In the rows, 128 means zero.
119  159  156  146  135  163  139  161  144  97  119  149  152  149  146  63  119  90  112  159  121  131  115  157  121  77  102  78  136  185  70  82 => <68>
138  133  103  123  152  149  143  153  118  114  145  153  180  113  137  155  118  132  203  133  134  173  148  171  97  130  62  129  146  67  146  144 => <32>
143  136  141  133  145  126  63  121  87  111  139  142  135  113  118  104  108  144  106  129  94  119  129  162  120  97  157  90  125  113  149  73 => <45>
103  125  104  128  117  139  166  120  151  155  129  135  114  98  139  139  121  136  122  94  127  127  149  157  103  151  156  128  113  96  132  108 => <41>
94  106  150  126  142  151  106  127  105  112  111  166  187  85  187  117  103  83  145  118  156  133  126  191  98  118  86  111  116  106  116  147 => <3>
111  128  114  149  94  118  107  149  156  188  173  115  181  85  140  122  117  97  109  126  113  194  115  170  133  120  126  76  75  148  149  152 => <116>
127  141  169  139  152  142  104  154  119  129  149  160  82  174  93  64  132  145  88  138  72  83  73  94  113  140  85  103  113  174  106  67 => <135>
88  131  170  146  121  142  130  120  125  94  101  151  132  138  153  88  143  112  128  141  118  86  102  193  81  144  92  141  74  133  96  165 => <3>
109  116  115  144  162  120  110  109  138  120  125  99  107  131  106  112  105  150  96  139  119  115  95  156  133  98  147  118  135  93  120  88 => <68>
114  125  141  131  129  129  104  116  88  75  153  131  115  117  133  75  139  123  94  123  98  131  130  142  114  132  163  92  115  115  138  125 => <47>
183  166  90  147  82  101  178  151  144  134  133  113  172  155  115  136  137  133  169  158  98  242  140  99  97  120  149  118  125  123  208  183 => <32>
94  65  140  144  165  103  71  70  129  133  69  117  164  97  126  147  98  166  114  130  139  117  95  184  91  88  189  125  142  68  180  165 => <68>
67  108  148  140  112  108  127  124  119  114  138  88  120  131  136  95  137  135  116  114  124  157  110  124  100  96  188  129  103  99  123  126 => <3>
151  127  155  137  172  145  126  142  139  112  131  115  101  168  113  65  127  173  136  133  92  158  52  109  97  87  120  100  184  118  111  105 => <45>
98  144  147  141  143  162  116  141  120  80  105  138  181  121  156  107  141  93  118  162  113  154  110  201  92  123  133  117  122  131  113  170 => <116>
95  109  114  118  124  142  100  124  94  117  139  137  127  86  110  131  134  131  119  134  103  99  142  137  141  155  147  122  78  120  127  141 => <152>
159  159  141  145  166  103  73  174  119  195  152  127  175  172  102  141  106  130  120  141  95  225  104  102  110  107  226  106  166  86  196  114 => <47>
131  121  106  168  129  96  146  92  142  106  112  110  141  127  87  81  95  154  110  142  95  142  109  187  94  60  136  94  131  105  181  110 => <41>
153  138  96  127  103  132  154  146  121  144  146  119  184  121  119  132  109  92  169  144  124  195  166  149  138  103  113  102  129  94  147  93 => <41>
128  123  114  144  169  162  136  150  119  102  136  129  83  150  101  83  124  178  147  157  87  81  102  137  124  134  121  147  147  167  89  70 => <41>
79  105  168  119  154  136  71  150  106  125  111  147  170  116  193  121  120  74  117  118  155  100  123  170  106  159  97  119  106  96  112  143 => <3>
151  130  115  130  151  129  115  166  113  146  133  120  174  157  120  123  125  163  166  138  122  195  105  93  118  110  169  120  181  97  132  85 => <45>
174  133  76  136  102  161  194  156  157  141  152  110  79  167  138  67  133  102  101  162  106  219  79  87  144  141  90  111  88  129  91  61 => <116>
122  105  127  134  141  136  138  144  141  128  107  141  120  117  102  98  123  135  170  144  111  117  93  162  107  103  83  93  133  140  109  100 => <45>
107  141  170  139  130  126  82  106  79  84  106  139  147  78  147  103  105  94  120  126  116  105  169  171  110  107  157  113  154  159  118  120 => <32>
130  121  155  147  183  145  118  142  128  89  102  108  106  162  137  90  122  153  147  160  106  104  99  164  98  101  163  139  178  123  115  107 => <41>
119  110  153  121  139  154  103  112  119  159  135  175  111  103  137  93  119  121  91  98  114  88  106  119  126  171  78  111  125  157  87  102 => <68>
146  140  172  128  160  142  68  120  106  159  132  166  170  101  170  144  103  121  118  113  124  127  109  149  116  149  138  116  154  116  142  144 => <135>
153  178  136  157  138  157  133  144  144  81  126  147  156  165  159  114  145  154  129  167  120  133  110  186  93  108  152  146  128  174  118  168 => <116>
160  115  118  132  121  111  146  133  111  165  158  173  76  138  77  86  123  128  140  130  94  115  114  101  139  144  38  128  97  157  125  75 => <152>
135  149  122  113  160  134  88  139  113  148  155  136  189  88  155  164  66  87  100  107  157  201  140  131  148  65  156  76  171  106  176  94 => <135>
87  113  163  158  123  112  91  95  119  149  112  139  153  80  130  92  109  142  79  108  94  121  90  141  94  118  191  82  119  127  142  122 => <135>
122  122  156  117  95  143  156  90  100  67  123  149  121  128  158  64  154  79  91  130  109  150  124  150  111  156  52  116  88  148  133  175 => <68>
147  129  69  150  145  125  192  139  170  125  124  162  106  107  104  105  102  133  149  136  132  134  100  154  115  103  87  87  150  169  136  113 => <47>
87  163  141  130  152  176  136  139  149  72  61  139  125  121  191  150  109  96  107  152  160  109  158  208  86  109  181  140  113  151  122  152 => <32>
129  116  136  152  128  153  105  123  129  124  136  106  157  136  184  77  115  156  104  131  124  166  100  138  106  139  133  114  105  82  115  131 => <32>
90  82  151  141  159  123  80  131  122  100  81  148  124  99  105  129  142  143  170  159  120  26  112  184  97  121  132  132  148  187  98  142 => <116>
120  105  82  133  115  138  180  119  171  155  99  150  95  86  175  169  114  142  175  116  175  115  117  157  127  154  125  156  101  126  106  137 => <199>
123  98  117  146  128  130  123  113  143  179  93  139  153  80  125  116  73  117  131  127  128  170  108  137  108  101  113  96  132  145  148  122 => <32>
104  112  148  128  139  126  88  112  98  90  91  119  140  105  172  147  135  136  141  134  148  51  171  178  121  159  199  165  147  166  132  167 => <41>
106  98  125  140  109  112  118  109  139  128  103  133  122  114  138  119  115  129  119  127  137  118  107  145  119  111  128  109  85  123  145  137 => <199>
60  91  177  124  149  137  84  115  99  98  105  135  128  108  107  94  120  113  117  124  114  56  141  186  103  104  110  112  122  151  120  114 => <41>
111  104  80  148  78  95  158  105  91  98  140  125  89  65  123  96  147  133  164  131  101  101  136  131  153  183  125  135  94  142  97  106 => <199>
110  119  139  108  104  154  152  134  128  102  116  123  69  149  122  81  139  75  89  135  129  130  130  99  135  122  132  94  94  151  95  90 => <47>
119  107  168  152  157  127  23  112  69  118  128  129  195  115  152  75  106  154  88  128  98  90  125  156  118  135  174  108  151  126  137  114 => <41>
95  155  148  121  112  98  106  115  94  81  91  132  148  75  173  179  123  57  113  138  150  113  195  197  123  122  219  124  114  148  179  152 => <135>
120  161  170  119  129  134  141  151  116  100  117  181  166  110  149  131  143  62  161  128  122  113  147  169  95  145  73  97  148  133  123  145 => <135>
117  75  148  145  166  151  103  124  101  118  116  130  110  128  104  47  114  156  125  142  67  118  79  130  94  114  124  100  147  105  116  69 => <41>
117  105  136  122  97  128  107  144  92  128  150  110  81  161  115  67  150  135  109  142  108  116  119  98  154  154  114  129  64  171  99  57 => <45>
136  106  78  131  127  130  132  113  144  143  139  131  107  92  85  145  114  123  137  146  114  118  111  176  137  128  75  118  92  119  133  114 => <116>
131  144  165  113  106  161  189  143  155  114  80  151  89  176  193  101  151  75  142  140  175  117  123  172  114  161  53  161  93  180  73  132 => <45>
137  117  173  131  108  126  106  107  136  124  101  101  144  167  195  79  114  86  61  133  146  150  124  153  118  119  129  114  95  139  165  158 => <41>
150  160  80  163  72  103  199  133  154  149  148  135  112  106  124  115  129  133  170  130  111  163  124  132  135  132  133  120  105  135  107  100 => <199>
131  127  159  142  90  155  155  132  139  117  117  120  127  143  216  67  146  79  126  141  128  162  122  173  98  184  70  122  62  81  91  144 => <32>
130  143  184  179  172  123  67  153  131  151  135  130  104  182  91  44  118  179  91  152  39  108  54  128  74  129  127  107  129  133  124  98 => <32>
129  118  153  140  158  144  97  126  128  111  117  130  71  143  108  71  113  157  102  130  95  71  97  105  104  125  113  108  149  134  88  75 => <32>
91  93  145  121  152  189  147  131  143  91  81  171  188  94  197  103  112  94  152  131  178  128  117  189  100  96  69  91  148  132  74  132 => <68>
136  123  140  158  119  163  143  122  142  125  99  122  140  147  189  52  128  107  82  165  97  189  69  153  106  148  142  103  85  104  107  128 => <68>
138  158  107  119  138  149  153  128  119  95  103  147  166  124  183  135  96  77  116  132  180  133  176  184  139  128  102  144  151  164  134  122 => <41>
118  140  86  99  125  91  121  90  97  86  114  135  148  100  100  180  101  92  88  116  171  118  194  138  157  99  131  130  149  155  190  130 => <68>
168  188  138  134  154  125  132  141  122  88  138  132  152  163  189  114  99  103  102  123  155  192  124  127  113  79  155  131  181  135  153  136 => <3>
110  122  67  154  119  123  173  128  138  140  144  108  113  134  92  90  116  140  96  155  89  200  89  139  131  124  128  117  75  100  146  79 => <68>
150  146  120  135  134  107  109  103  98  112  124  129  173  132  154  145  97  132  109  121  147  162  174  169  115  95  188  146  150  113  201  126 => <41>
100  150  144  125  152  163  169  166  159  110  127  127  87  176  123  94  143  140  128  131  115  152  85  149  91  108  107  124  121  125  99  99 => <45>
---
152  132  154  124  126  109  126  130  132  131  156  146  134  156  125  148  128  146  129  134  122  96  129  119  133  150  112  133  149  116  117  122 => <112>
128  98  120  89  163  144  139  132  107  129  148  180  154  103  155  127  106  95  97  132  152  68  110  140  134  114  141  139  124  153  107  140 => <166>
78  51  116  81  165  143  54  129  100  151  169  122  154  126  136  86  138  128  61  126  194  151  44  143  99  126  66  136  78  202  165  144 => <196>
105  99  103  100  99  175  139  132  119  84  169  162  133  160  103  92  110  146  65  155  113  127  107  106  140  115  133  124  150  189  182  140 => <21>
98  65  151  62  136  156  48  132  103  148  167  124  138  113  125  70  139  128  31  130  201  159  44  122  104  121  83  126  111  184  134  135 => <21>
92  218  109  115  162  158  74  153  127  96  137  90  127  110  129  87  128  122  117  86  188  201  112  121  112  112  156  113  128  122  111  127 => <92>
135  122  176  86  161  116  28  124  106  160  175  105  136  96  119  105  176  114  74  132  215  162  62  155  103  133  75  135  104  177  113  126 => <91>
148  144  110  98  91  150  145  130  123  83  188  121  155  135  128  112  113  132  58  155  122  139  129  134  136  123  136  135  150  215  143  157 => <196>
62  87  132  90  154  151  62  136  93  155  165  134  131  118  132  95  145  127  73  123  189  145  35  143  88  111  84  126  108  191  166  142 => <166>
136  138  116  120  113  169  95  137  119  79  173  117  138  136  84  95  121  135  61  128  125  131  129  119  152  122  149  121  138  193  142  137 => <91>
107  216  117  116  150  161  58  139  142  113  127  75  117  117  93  86  132  131  98  92  223  197  106  112  123  118  162  119  129  117  113  131 => <165>
104  128  78  126  129  106  134  125  138  114  155  131  150  147  181  122  123  125  136  145  134  101  133  119  119  149  132  161  142  133  146  133 => <196>
108  131  140  103  150  135  42  126  111  135  172  111  139  110  105  113  159  128  86  122  192  154  72  151  108  123  108  135  116  184  145  134 => <91>
67  153  103  109  142  168  73  152  132  87  143  100  124  120  133  80  122  133  105  121  208  194  110  93  117  128  145  116  154  123  147  152 => <112>
88  211  96  120  154  178  71  142  144  88  142  87  125  124  111  91  130  126  143  80  184  197  115  104  110  122  169  115  153  105  116  139 => <163>
76  76  90  91  150  101  125  136  116  138  133  158  132  161  156  121  112  130  99  142  155  93  92  122  134  143  104  133  138  136  194  115 => <165>
130  52  113  97  125  132  124  145  91  144  129  148  133  144  148  113  128  122  129  195  140  84  122  146  115  163  104  145  135  134  104  129 => <196>
104  117  131  138  182  110  120  134  102  134  156  181  166  122  127  166  127  118  160  126  91  95  130  148  136  127  134  120  111  144  157  127 => <112>
126  111  134  88  174  126  100  142  97  146  160  157  158  92  120  134  116  104  71  128  155  118  116  149  142  129  129  131  119  156  121  121 => <21>
120  91  119  99  167  123  130  132  104  140  140  185  160  106  141  134  95  96  88  114  136  53  111  130  163  119  150  130  122  151  138  129 => <165>
123  134  109  124  88  177  136  135  131  75  182  169  128  154  82  94  136  150  72  136  119  128  93  108  159  106  138  125  130  197  170  145 => <160>
65  89  89  103  129  192  90  159  125  99  126  102  103  111  119  63  101  150  66  100  202  166  84  94  122  128  144  127  147  112  115  144 => <112>
149  116  147  126  106  125  139  128  68  125  135  151  148  137  133  143  129  104  163  205  109  78  188  162  121  135  147  134  165  136  130  131 => <150>
99  109  130  74  145  108  73  132  110  156  142  121  135  125  132  109  145  129  66  127  208  156  58  149  114  121  86  121  109  174  166  122 => <165>
82  42  136  75  153  129  65  126  87  145  162  140  132  110  137  104  142  132  49  126  191  144  34  152  103  121  72  140  130  194  179  130 => <91>
102  224  93  113  159  142  80  151  145  112  136  91  124  128  132  108  119  122  128  98  187  176  120  121  112  124  152  112  143  103  124  128 => <92>
80  117  116  99  134  131  60  137  92  158  192  108  133  112  122  111  159  131  68  146  197  150  58  156  103  121  98  131  99  188  155  132 => <150>
98  93  117  116  169  111  129  122  103  135  160  171  157  121  138  141  116  107  105  125  134  86  121  141  151  126  142  148  99  163  153  125 => <165>
123  121  99  103  96  166  156  135  117  58  164  162  144  159  123  106  108  126  80  141  100  121  136  115  149  108  145  131  145  209  164  153 => <92>
114  127  103  112  91  165  136  134  119  68  180  138  131  159  113  95  118  146  51  142  132  157  125  110  148  119  138  134  154  189  177  141 => <160>
80  68  109  109  161  110  116  136  116  130  147  176  131  148  159  121  146  128  139  168  142  95  91  119  114  152  100  144  135  122  161  124 => <112>
93  215  91  118  159  159  67  141  142  109  142  70  128  117  150  81  125  128  117  115  217  184  120  112  99  140  146  131  130  109  106  139 => <196>
102  130  143  106  160  122  66  124  99  142  170  126  151  98  132  99  149  119  74  135  200  147  73  156  102  120  95  136  85  200  168  136 => <196>
119  73  138  87  143  141  140  133  103  141  143  196  147  99  132  133  95  104  92  137  159  69  109  137  145  120  124  138  139  152  140  143 => <21>
113  43  124  127  115  133  164  139  74  129  139  179  137  156  135  121  116  118  170  187  102  52  150  143  140  137  121  135  145  120  136  122 => <150>
123  25  127  109  117  130  159  131  87  137  112  193  127  172  115  111  105  119  146  187  107  44  125  137  142  134  123  126  160  128  173  122 => <165>
69  143  89  114  141  185  83  143  122  96  125  89  108  125  106  75  106  135  91  84  203  189  114  109  112  123  151  125  150  119  154  138 => <163>
72  69  81  94  146  101  150  146  112  117  147  180  138  156  189  130  118  118  128  148  130  89  107  124  131  145  104  148  138  140  167  122 => <92>
80  60  105  103  153  118  143  123  107  131  148  192  164  98  144  160  92  111  96  135  123  70  124  138  141  126  150  149  109  159  178  135 => <21>
117  89  114  111  145  125  129  133  125  149  127  182  114  158  140  104  126  136  111  126  145  78  77  118  130  134  83  131  134  107  158  111 => <160>
139  69  165  121  124  136  148  135  83  115  133  173  140  135  120  123  116  116  147  165  109  60  149  140  126  137  128  142  158  135  129  130 => <154>
155  104  140  113  131  134  127  126  91  130  121  163  139  145  121  126  130  113  145  145  96  82  141  149  118  135  131  123  158  133  130  119 => <163>
111  14  134  126  118  133  146  135  77  124  138  162  148  156  124  126  105  123  151  163  95  61  157  141  129  142  125  151  148  139  143  131 => <154>
138  47  128  100  117  164  146  140  88  137  128  157  119  149  116  110  111  119  123  181  115  82  120  147  113  132  126  132  166  128  107  134 => <166>
122  105  123  67  142  132  52  137  111  156  155  117  135  133  142  97  145  115  62  128  202  134  65  146  101  126  80  130  105  178  121  136 => <92>
123  126  98  104  107  167  118  133  117  61  169  127  137  144  106  114  124  149  58  135  122  162  121  120  145  119  152  134  160  200  157  137 => <91>
126  156  89  106  110  162  120  134  139  55  187  105  162  137  106  89  129  129  61  151  105  156  129  118  136  126  148  130  114  221  145  154 => <196>
161  131  159  140  132  112  129  124  110  146  126  162  141  164  100  134  132  105  179  161  81  54  158  139  141  140  131  125  145  124  130  124 => <165>
93  111  87  92  110  163  116  138  116  74  182  146  148  178  125  91  118  138  67  143  147  138  106  97  159  119  142  127  150  205  176  147 => <165>
70  88  76  117  145  123  145  144  124  133  128  183  117  157  150  129  110  135  136  121  114  71  83  123  125  133  112  136  129  122  175  119 => <92>
155  80  170  127  116  110  147  137  82  140  142  154  132  132  104  133  125  122  138  172  105  70  145  161  122  142  122  142  170  130  131  115 => <154>
99  108  107  112  102  156  135  126  132  75  188  122  146  150  108  115  123  131  84  164  113  143  130  115  133  122  146  134  112  201  164  152 => <166>
89  63  112  126  157  104  146  134  120  150  154  177  137  183  117  129  116  127  158  130  108  58  107  126  153  146  92  140  118  126  165  116 => <165>
113  92  122  118  149  114  145  133  103  128  153  157  135  151  159  126  119  136  118  127  125  106  111  128  121  133  111  149  168  123  153  110 => <154>
150  59  111  111  131  146  146  136  115  137  114  158  124  162  106  97  114  121  148  185  107  52  123  141  118  152  103  132  139  111  118  128 => <196>
64  144  94  82  150  187  74  152  121  87  120  110  122  123  143  52  103  137  81  88  229  189  68  84  128  106  165  108  167  114  134  134 => <165>
129  117  89  87  107  170  128  137  119  78  152  137  138  133  118  76  114  139  15  145  145  131  92  125  130  115  121  131  132  220  169  148 => <196>
95  63  96  111  141  106  145  133  127  139  149  160  130  177  149  142  117  143  141  148  101  99  101  126  116  148  88  136  172  114  180  128 => <112>
113  120  103  103  156  120  142  126  118  113  166  171  175  114  184  146  108  106  132  146  135  86  124  131  136  131  143  138  119  156  137  144 => <196>
118  35  143  118  109  142  149  139  80  118  138  181  141  169  131  122  114  112  174  166  71  49  146  136  128  145  122  149  159  139  112  139 => <92>
166  98  152  85  159  126  123  129  105  134  142  174  153  106  149  144  107  102  76  142  155  75  136  133  142  137  124  134  143  143  105  140 => <112>
75  63  113  141  116  122  141  124  119  122  169  183  134  164  128  128  127  143  140  144  111  72  104  118  141  139  111  147  104  144  186  129 => <160>
162  128  160  107  155  113  135  117  104  147  159  170  159  112  126  160  106  100  103  123  146  85  132  148  160  117  149  134  135  153  123  132 => <165>
131  120  138  109  158  111  141  121  134  116  151  160  156  104  131  180  97  117  123  118  95  79  128  132  147  135  144  123  126  133  143  130 => <91>
102  87  103  129  159  150  133  136  103  125  151  193  150  100  141  115  107  113  108  122  152  64  97  125  150  121  148  152  112  156  137  142 => <196>
102  91  129  128  136  140  124  124  90  139  160  185  146  99  130  142  105  121  96  121  147  90  103  145  143  107  154  132  116  157  167  135 => <160>
156  72  146  106  127  140  130  135  70  139  129  154  138  127  119  112  112  100  124  186  126  69  146  149  127  130  135  124  167  118  120  124 => <150>
140  112  135  103  161  131  114  126  117  120  151  172  161  100  149  148  117  97  136  129  135  67  128  133  148  130  144  133  127  141  101  138 => <91>
111  93  103  108  145  119  138  118  131  111  174  145  188  129  151  154  99  103  136  141  80  105  171  126  145  131  160  137  106  149  129  137 => <21>
149  34  165  122  128  134  111  134  68  145  106  175  125  135  105  122  129  120  155  176  129  53  136  158  128  144  116  136  148  121  118  115 => <91>
